Below is a small trained network, with its code and all its weights. Each question gives an input and a class and asks what happens when units are switched off, that is, made to give their printed mean instead of their output.

import numpy as np


def w(rows, s, z=0):
    codes = np.array(rows[::2]) - 128.0
    scale = np.full(codes.shape[1], s)
    scale[-1] = z or s
    return codes * scale


def norm(h):
    return h / np.sqrt((h * h).mean(-1, keepdims=True) + 1e-5)


def f(y):
    return y / 2 * (1 + np.tanh(0.7978845608 * (y + 0.044715 * y**3)))


def log_softmax(a):
    a = a - a.max(-1, keepdims=True)
    return a - np.log(np.exp(a).sum(-1, keepdims=True))


def net(x, mask):
    res = np.array(x, float).reshape(1, 7) / 4 @ E
    u = 0
    for l in range(3):
        y = f(norm(res) @ A[l][:, :-1].T + A[l][:, -1])
        res = res + np.where(mask[u : u + 4], y, B[l][:, -1]) @ B[l][:, :-1]
        u += 4
    return log_softmax(norm(res)[-1] @ U[:, :-1].T + U[:, -1])


A, B = {}, {}
E = w([
[221,218,161,203,67,107,214,92,115,87],'x0',
[104,131,136,115,108,90,157,105,164,148],'x1',
[122,98,124,182,213,120,111,1,146,115],'x2',
[165,72,187,225,153,58,90,172,28,241],'x3',
[118,150,114,121,107,96,125,105,151,145],'x4',
[166,156,109,122,140,122,89,131,126,143],'x5',
[152,116,164,127,130,159,132,128,189,178],'x6',
],0.0078)
A[0] = w([
[99,87,170,237,117,89,78,128,83,197,103],'L0N1',
[106,173,91,224,255,144,162,26,129,156,97],'L0N2',
[74,115,159,212,156,97,112,172,96,198,50],'L0N3',
[151,194,236,89,93,159,102,107,92,39,255],'L0N4',
],0.0063,0.0044)
B[0] = w([
[191,152,47,114,158,192,121,56,91,123,246],'L0N1',
[106,33,126,221,186,106,117,255,181,63,215],'L0N2',
[116,128,152,85,62,98,244,112,103,134,195],'L0N3',
[157,170,190,105,154,89,104,103,197,109,253],'L0N4',
],0.0095,0.005)
A[1] = w([
[138,52,169,162,76,83,83,118,35,180,3],'L1N1',
[113,146,153,106,22,113,99,248,107,166,93],'L1N2',
[57,60,96,61,153,152,66,127,90,178,75],'L1N3',
[154,192,123,108,31,150,164,254,114,131,88],'L1N4',
],0.0075,0.0034)
B[1] = w([
[142,159,69,76,124,252,144,68,189,195,194],'L1N1',
[94,58,146,116,192,115,143,96,121,68,213],'L1N2',
[144,232,246,224,14,56,54,168,147,118,246],'L1N3',
[143,13,82,135,157,70,57,101,165,107,255],'L1N4',
],0.011,0.0042)
A[2] = w([
[55,237,125,89,128,239,124,156,172,48,5],'L2N1',
[94,195,53,33,220,155,155,119,190,43,123],'L2N2',
[243,171,246,225,19,72,172,147,64,69,126],'L2N3',
[199,142,94,120,158,126,182,104,2,230,50],'L2N4',
],0.0065,0.0011)
B[2] = w([
[143,179,86,138,10,178,122,75,84,178,194],'L2N1',
[153,95,129,142,182,181,203,177,44,187,224],'L2N2',
[35,196,190,146,83,94,71,170,158,172,254],'L2N3',
[132,154,96,55,111,199,204,161,145,124,221],'L2N4',
],0.012,0.0059)
U = w([
[86,249,198,158,51,88,60,165,167,129,149],'0',
[180,155,42,96,88,227,215,98,73,173,5],'1',
[137,18,73,147,205,76,110,120,164,22,222],'2',
],0.013,0.0019)

Each question gives the input, the list of numbers given to net, and the class t.
The units are the neurons (one row each of A and B). Each row of codes is followed by its name. A weight is (code - 128) times the scale printed after its matrix; where a second scale follows, it is the last column's (A, B and U).
mask holds one flag per neuron, layer by layer. A switched-off neuron (its flag False) gives its mean, the last column of its row in B, instead of its output. The means were averaged over made-up inputs and are rounded, as every weight is.
A unit's drop is (log p(t) with every unit on - log p(t) with that unit switched off) / (log p(t) with every unit on - log p(t) with every unit switched off).
The circuit of an input: a set's keep is (log p(t) with only the set's units on - log p(t) with every unit switched off) / (log p(t) with every unit on - log p(t) with every unit switched off). Starting from all 12 units, units are removed one at a time, each time the one whose removal leaves the highest keep (on an exact tie, the one counted first), for as long as the keep stays at least 0.8.
circuit, biggest first: the units of the circuit, biggest drop first
top k neurons: the k neurons with the biggest drops, biggest first
drop of u: that unit's drop, to one decimal
input [-7,3,0,-8,1,-1,5], class 1: circuit, biggest first : (L2N2)
input [6,2,-7,-3,6,-2,-6], class 2: top 3 neurons : (L1N4 L1N3 L1N2)
input [-5,-3,3,-6,5,1,5], class 1: top 4 neurons : (L2N1 L2N3 L1N4 L2N2)
input [-8,-1,7,-8,-4,5,6], class 0: top 2 neurons : (L1N3 L0N1)
input [5,1,-8,7,3,8,8], class 2: circuit, biggest first : (L1N4 L1N2)
input [3,6,-3,-5,5,-4,0], class 1: top 2 neurons : (L1N3 L2N2)
input [5,8,8,-3,-5,-7,-1], class 2: top 2 neurons : (L1N3 L0N2)
input [4,2,8,7,7,-5,-5], class 2: top 2 neurons : (L0N2 L1N3)
input [4,4,-6,-4,6,-5,2], class 2: top 2 neurons : (L1N4 L1N3)
input [-6,-6,7,-8,5,4,0], class 1: top 3 neurons : (L2N1 L1N4 L2N2)
input [-4,-5,-6,3,-6,5,7], class 2: top 3 neurons : (L1N2 L1N4 L2N3)
input [-7,-4,5,0,-3,-5,-2], class 0: drop of L1N3 : 1.4
input [-2,-4,-4,-6,4,0,-5], class 1: drop of L2N2 : 0.0
input [5,6,-6,3,2,0,-5], class 2: circuit, biggest first : (L1N4)
input [3,7,6,-3,4,7,1], class 2: drop of L1N3 : 0.7
input [-8,-2,6,7,0,6,7], class 0: drop of L1N3 : 5.5
